Below is a small trained network, with its code and all its weights. Each question gives an input and a target symbol and asks what happens when units are switched off, that is, made to give their printed mean instead of their output.

import numpy as np


def w(rows, s, z=0):
    codes = np.array(rows[::2]) - 128.0
    scale = np.full(codes.shape[1], s)
    scale[-1] = z or s
    return codes * scale


def f(y):
    return y / 2 * (1 + np.tanh(0.7978845608 * (y + 0.044715 * y**3)))


def softmax(a):
    e = np.exp(a - a.max(-1, keepdims=True))
    return e / e.sum(-1, keepdims=True)


def log_softmax(a):
    a = a - a.max(-1, keepdims=True)
    return a - np.log(np.exp(a).sum(-1, keepdims=True))


def net(x, mask):
    ids = ['ΔΛΩαβγζημξστ'.index(c) for c in x.split()]
    T = len(ids)
    res = E[ids] + P[:T]
    r = res
    for j in range(2):
        rows = slice(3 * j, 3 * j + 3)
        q, k, v = (r @ M[0][rows].T for M in (Q, K, V))
        z = softmax(np.where(np.tri(T) > 0, q @ k.T / 3**0.5, -1e9)) @ v
        o = O[0][rows]
        res = res + np.where(mask[j], z, o[:, -1]) @ o[:, :-1]
    y = f(res @ A[0][:, :-1].T + A[0][:, -1])
    res = res + np.where(mask[2:26], y, B[0][:, -1]) @ B[0][:, :-1]
    return log_softmax(res[-1] @ U[:, :-1].T + U[:, -1])


Q, K, V, O, A, B = {}, {}, {}, {}, {}, {}
E = w([
[210,162,55,85,103,128],'Δ',
[185,104,54,240,232,107],'Λ',
[151,68,90,229,11,109],'Ω',
[111,186,83,228,24,144],'α',
[185,75,109,88,79,118],'β',
[78,42,141,169,158,218],'γ',
[147,140,141,140,104,37],'ζ',
[24,118,185,143,185,74],'η',
[184,162,134,109,154,250],'μ',
[171,175,218,170,115,142],'ξ',
[163,246,194,104,162,130],'σ',
[178,78,197,205,52,182],'τ',
],0.017)
P = w([
[75,100,241,18,85,142],'0',
[122,109,189,66,69,138],'1',
[147,118,182,91,85,141],'2',
[172,125,166,101,92,131],'3',
[178,139,147,127,102,136],'4',
[195,153,126,140,111,132],'5',
[215,156,120,157,119,121],'6',
[218,168,106,178,118,120],'7',
[233,168,91,192,122,115],'8',
[246,177,79,212,125,107],'9',
[253,175,55,211,130,104],'10',
[250,181,52,217,129,106],'11',
],0.0056)
Q[0] = w([
[229,130,102,152,98,155],'H0',
[209,250,161,104,134,100],'H0',
[204,115,63,149,71,91],'H0',
[171,53,149,151,122,158],'H1',
[162,105,151,117,78,124],'H1',
[195,139,126,144,44,168],'H1',
],0.013)
K[0] = w([
[245,179,124,196,136,174],'H0',
[211,205,161,154,163,67],'H0',
[230,126,132,158,78,84],'H0',
[91,146,151,189,174,128],'H1',
[124,148,96,202,176,99],'H1',
[211,130,79,188,203,120],'H1',
],0.011)
V[0] = w([
[130,165,15,112,109,53],'H0',
[115,180,182,1,122,123],'H0',
[151,57,51,141,133,94],'H0',
[104,118,125,108,129,191],'H1',
[120,55,247,110,108,73],'H1',
[160,105,105,185,207,103],'H1',
],0.0079)
O[0] = w([
[66,151,134,63,128,134,15],'H0',
[180,146,110,76,180,110,2],'H0',
[31,118,132,87,98,201,95],'H0',
[140,92,85,123,149,209,102],'H1',
[152,61,89,174,136,84,130],'H1',
[100,150,254,111,247,161,160],'H1',
],0.0087,0.0044)
A[0] = w([
[180,157,180,16,165,89,96],'N0',
[158,123,90,120,47,207,139],'N1',
[156,104,183,79,40,113,31],'N2',
[151,18,123,93,77,174,44],'N3',
[113,91,150,143,57,229,171],'N4',
[172,154,133,90,122,136,101],'N5',
[79,117,145,161,101,52,132],'N6',
[170,150,102,125,200,218,35],'N7',
[135,122,197,105,114,102,222],'N8',
[175,77,177,116,150,159,252],'N9',
[181,115,141,29,144,123,71],'N10',
[46,69,118,103,174,104,200],'N11',
[111,63,147,145,184,62,166],'N12',
[227,130,132,119,79,197,57],'N13',
[146,150,100,129,254,148,175],'N14',
[110,118,64,184,90,135,208],'N15',
[34,107,174,169,104,128,154],'N16',
[152,103,54,20,79,75,192],'N17',
[152,145,133,151,97,107,80],'N18',
[204,194,138,138,154,114,135],'N19',
[126,49,154,173,134,97,183],'N20',
[164,164,174,172,108,121,130],'N21',
[215,177,105,78,50,76,71],'N22',
[105,173,197,117,149,147,204],'N23',
],0.0096,0.004)
B[0] = w([
[104,101,204,123,89,168,174],'N0',
[103,186,129,90,151,119,231],'N1',
[65,119,147,192,104,107,169],'N2',
[181,124,122,39,164,93,194],'N3',
[105,92,137,85,171,57,254],'N4',
[137,67,141,162,152,190,147],'N5',
[135,120,135,108,89,182,173],'N6',
[115,153,130,175,55,87,150],'N7',
[148,124,67,182,86,142,182],'N8',
[133,181,53,166,140,128,222],'N9',
[69,131,131,157,193,179,152],'N10',
[113,254,88,42,125,202,139],'N11',
[108,145,112,128,80,173,161],'N12',
[78,161,58,110,142,101,229],'N13',
[110,150,127,143,132,17,159],'N14',
[116,127,206,108,144,111,237],'N15',
[195,132,129,83,147,141,200],'N16',
[187,239,221,167,119,111,185],'N17',
[105,119,81,102,153,111,171],'N18',
[121,104,201,106,155,185,201],'N19',
[148,131,129,96,96,166,225],'N20',
[138,72,83,117,116,122,226],'N21',
[63,96,125,181,173,139,223],'N22',
[123,81,48,153,115,110,181],'N23',
],0.0077,0.01)
U = w([
[62,88,106,106,141,169,90],'Δ',
[132,177,147,99,128,181,156],'Λ',
[175,163,93,81,53,188,213],'Ω',
[110,80,72,123,144,23,135],'α',
[121,94,186,77,115,78,4],'β',
[2,120,103,153,125,56,166],'γ',
[167,129,189,181,57,92,75],'ζ',
[84,179,36,133,201,103,50],'η',
[155,110,113,42,205,157,180],'μ',
[186,184,148,107,153,42,198],'ξ',
[142,78,86,191,130,149,155],'σ',
[100,94,174,145,193,95,57],'τ',
],0.0082,0.0035)

Each question gives the input, a string of symbols that net reads in full, and the target symbol t.
The units are the heads (3 rows each of Q, K, V and O) and the neurons (one row each of A and B). Each row of codes is followed by its name. A weight is (code - 128) times the scale printed after its matrix; where a second scale follows, it is the last column's (O, A, B and U).
mask holds one flag per unit, heads first, then neurons. A switched-off unit (its flag False) gives its mean, the last column of its rows in O or B, instead of its output. The means were averaged over made-up inputs and are rounded, as every weight is.
A unit's drop is (log p(t) with every unit on - log p(t) with that unit switched off) / (log p(t) with every unit on - log p(t) with every unit switched off).
The circuit of an input: a set's keep is (log p(t) with only the set's units on - log p(t) with every unit switched off) / (log p(t) with every unit on - log p(t) with every unit switched off). Starting from the 12 units with the biggest drops (on a tie, the unit counted first), units are removed one at a time, each time the one whose removal leaves the highest keep (on an exact tie, the one counted first), for as long as the keep stays at least 0.8.
units of the circuit, in order: the units of the circuit, biggest drop first
unit that matters most: the unit with the biggest drop
k most important neurons: the k neurons with the biggest drops, biggest first
heads that matter: for each layer, one digit per head in row order, 1 if its drop is at least 0.15 and else 0, layers parted by /
drop of u: that unit's drop, to one decimal
input β α β Λ Δ β, target Δ: 3 most important neurons -> [N23, N0, N17]
input μ α β Λ ξ Λ τ τ η σ β Δ, target τ: unit that matters most -> H1
input Ω α τ ξ β, target ξ: units of the circuit, in order -> [N17, H1]
input Λ β γ α β β τ β μ σ β τ, target σ: heads that matter -> 01
input Λ η β μ, target γ: heads that matter -> 01
input τ τ η α β Λ η Δ α ζ, target Ω: heads that matter -> 10
input τ Ω τ η, target Ω: heads that matter -> 00
input β η α β τ Ω Λ β ζ ζ α τ, target σ: heads that matter -> 01
input σ α β ζ ζ τ ξ σ α Λ β ξ, target ζ: heads that matter -> 01
input β α β μ μ β β τ τ, target α: heads that matter -> 00
input α τ τ α ξ, target σ: heads that matter -> 10
input σ β Δ ξ ξ Ω, target β: heads that matter -> 10
input τ γ γ η ζ, target ζ: heads that matter -> 00
input τ γ Δ, target Λ: most important neuron -> [N17]
input α α β μ, target η: heads that matter -> 01
input Λ Ω η β η, target Ω: heads that matter -> 00
input α μ τ σ, target τ: 3 most important neurons -> [N19, N22, N0]
input ζ η μ, target η: 2 most important neurons -> [N13, N9]
input η Δ τ τ ξ β μ α μ Λ μ, target γ: 2 most important neurons -> [N23, N7]
input γ ξ β ζ Λ τ β, target σ: 2 most important neurons -> [N23, N8]
input β τ α ζ ζ β β β β Δ, target Λ: unit that matters most -> H0
input β Ω γ, target μ: 2 most important neurons -> [N3, N4]
input γ τ β, target ξ: drop of H1 -> 0.6
input β β α ζ Ω Ω, target β: drop of N4 -> 0.2
input τ β γ, target μ: drop of H1 -> 0.2
